Below is a small trained network, with its code and all its weights. Each question gives an input and a class and asks what happens when units are switched off, that is, made to give their printed mean instead of their output.

import numpy as np


def w(rows, s, z=0):
    codes = np.array(rows[::2]) - 128.0
    scale = np.full(codes.shape[1], s)
    scale[-1] = z or s
    return codes * scale


def f(y):
    return np.maximum(y, 0)


def log_softmax(a):
    a = a - a.max(-1, keepdims=True)
    return a - np.log(np.exp(a).sum(-1, keepdims=True))


def net(x, mask):
    res = np.array(x, float).reshape(1, 5) / 4 @ E
    y = f(res @ A[0][:, :-1].T + A[0][:, -1])
    res = res + np.where(mask, y, B[0][:, -1]) @ B[0][:, :-1]
    return log_softmax(res[-1] @ U[:, :-1].T + U[:, -1])


A, B = {}, {}
E = w([
[61,190,95,43,63,70,138],'x0',
[218,162,194,152,146,12,123],'x1',
[211,106,126,132,35,149,179],'x2',
[133,122,136,115,149,128,155],'x3',
[113,98,108,122,118,109,104],'x4',
],0.011)
A[0] = w([
[202,65,96,106,142,162,93,168],'N0',
[173,114,197,127,122,69,108,52],'N1',
[66,140,179,193,116,44,111,100],'N2',
[182,118,189,141,120,62,89,131],'N3',
[164,92,161,117,28,126,178,14],'N4',
[184,118,150,151,130,66,123,182],'N5',
[197,116,100,234,207,160,74,240],'N6',
[146,59,133,117,107,183,148,123],'N7',
[131,161,83,78,36,178,106,15],'N8',
[200,133,60,133,68,121,179,27],'N9',
[31,93,97,100,131,158,183,227],'N10',
[202,142,157,137,147,72,110,91],'N11',
[220,136,97,134,147,70,106,2],'N12',
[128,114,108,142,128,234,198,178],'N13',
[105,24,86,138,130,63,119,86],'N14',
[187,121,141,135,119,113,103,29],'N15',
[112,209,56,59,29,93,218,32],'N16',
[132,145,102,104,205,171,67,44],'N17',
[131,206,163,148,113,124,105,133],'N18',
[170,112,212,149,109,77,107,207],'N19',
[137,59,151,108,153,195,73,93],'N20',
[47,158,104,120,197,200,97,171],'N21',
[144,79,157,181,158,138,114,166],'N22',
[169,54,141,170,80,212,134,137],'N23',
[101,167,155,90,151,13,130,127],'N24',
[193,123,109,175,132,69,134,208],'N25',
[91,245,172,64,119,37,148,140],'N26',
[164,45,108,175,60,194,162,156],'N27',
[235,124,67,71,73,133,153,135],'N28',
[110,238,50,6,42,121,181,201],'N29',
[63,146,113,166,217,119,106,124],'N30',
[161,182,134,100,175,65,114,153],'N31',
[168,64,161,189,182,176,103,15],'N32',
[171,110,114,152,63,159,200,207],'N33',
[119,40,92,205,54,177,254,142],'N34',
[215,128,153,128,160,111,106,81],'N35',
[91,139,83,110,149,141,131,50],'N36',
],0.009,0.0055)
B[0] = w([
[145,148,195,96,91,100,146,185],'N0',
[171,68,82,223,128,179,190,172],'N1',
[77,155,182,111,142,115,94,165],'N2',
[114,107,85,182,174,165,149,194],'N3',
[134,134,1,175,204,222,69,171],'N4',
[98,170,72,141,164,228,108,197],'N5',
[226,75,92,113,118,155,179,248],'N6',
[113,147,170,70,122,99,128,180],'N7',
[127,111,133,140,54,112,170,168],'N8',
[142,160,22,170,181,193,120,168],'N9',
[164,84,112,167,119,136,162,221],'N10',
[176,110,63,180,150,137,158,186],'N11',
[187,41,74,194,64,107,191,160],'N12',
[110,106,124,71,95,81,128,213],'N13',
[117,147,159,166,145,118,125,145],'N14',
[167,87,181,124,55,56,181,147],'N15',
[191,60,49,207,169,114,161,203],'N16',
[192,67,116,224,106,85,209,160],'N17',
[151,126,160,98,136,94,135,156],'N18',
[61,158,99,149,192,143,82,207],'N19',
[145,130,140,128,122,77,93,178],'N20',
[169,76,21,201,138,197,140,217],'N21',
[175,82,82,160,136,195,136,191],'N22',
[115,159,191,78,87,67,80,213],'N23',
[85,200,200,81,102,60,141,197],'N24',
[74,161,87,82,153,184,77,200],'N25',
[66,174,212,104,58,67,110,215],'N26',
[91,195,173,114,98,82,140,220],'N27',
[179,78,68,221,105,176,125,195],'N28',
[146,129,30,185,221,205,110,245],'N29',
[208,109,50,169,150,201,195,192],'N30',
[82,160,155,89,105,116,99,187],'N31',
[94,153,119,82,174,203,71,190],'N32',
[83,133,174,123,17,55,135,212],'N33',
[76,148,178,77,115,53,103,222],'N34',
[197,105,145,181,131,152,146,175],'N35',
[78,196,110,69,176,139,81,150],'N36',
],0.007,0.013)
U = w([
[205,2,82,173,54,123,205,251],'0',
[119,144,45,146,232,203,91,59],'1',
[63,200,228,64,40,41,82,153],'2',
],0.01,0.0026)

Each question gives the input, the list of numbers given to net, and the class t.
The units are the neurons (one row each of A and B). Each row of codes is followed by its name. A weight is (code - 128) times the scale printed after its matrix; where a second scale follows, it is the last column's (A, B and U).
mask holds one flag per neuron, in row order. A switched-off neuron (its flag False) gives its mean, the last column of its row in B, instead of its output. The means were averaged over made-up inputs and are rounded, as every weight is.
A unit's drop is (log p(t) with every unit on - log p(t) with that unit switched off) / (log p(t) with every unit on - log p(t) with every unit switched off).
The circuit of an input: a set's keep is (log p(t) with only the set's units on - log p(t) with every unit switched off) / (log p(t) with every unit on - log p(t) with every unit switched off). Starting from the 12 units with the biggest drops (on a tie, the unit counted first), units are removed one at a time, each time the one whose removal leaves the highest keep (on an exact tie, the one counted first), for as long as the keep stays at least 0.8.
units of the circuit, in order: the units of the circuit, biggest drop first
k most important neurons: the k neurons with the biggest drops, biggest first
drop of u: that unit's drop, to one decimal
input [4,7,1,3,-2], class 1: units of the circuit, in order : (N5; N19)
input [4,1,1,-2,-8], class 1: units of the circuit, in order : (N29)
input [0,-8,6,0,-5], class 2: units of the circuit, in order : (N34; N27)
input [6,3,7,3,7], class 1: units of the circuit, in order : (N29; N4)
input [0,-7,-2,2,-6], class 0: 2 most important neurons : (N10; N19)
input [-6,-7,0,-2,-7], class 0: 3 most important neurons : (N21; N6; N26)
input [1,6,-1,-3,-2], class 2: 3 most important neurons : (N29; N26; N24)
input [-1,7,-3,7,5], class 1: 2 most important neurons : (N19; N5)
input [7,2,7,3,0], class 1: 2 most important neurons : (N29; N4)
input [-1,-4,-7,-5,-4], class 0: 2 most important neurons : (N17; N29)
input [7,2,8,1,-8], class 1: 3 most important neurons : (N29; N4; N9)
input [-3,-7,0,-4,-2], class 0: 2 most important neurons : (N21; N26)
input [0,-7,-8,8,-2], class 0: 2 most important neurons : (N17; N10)
input [5,2,-5,-5,-2], class 2: units of the circuit, in order : (N26)
input [3,8,0,7,-5], class 2: 4 most important neurons : (N26; N24; N21; N31)
input [1,2,2,6,5], class 1: drop of N6 : 0.1
input [2,3,1,-1,2], class 1: drop of N0 : 0.2
input [-3,-5,-7,-4,4], class 0: drop of N17 : 0.1
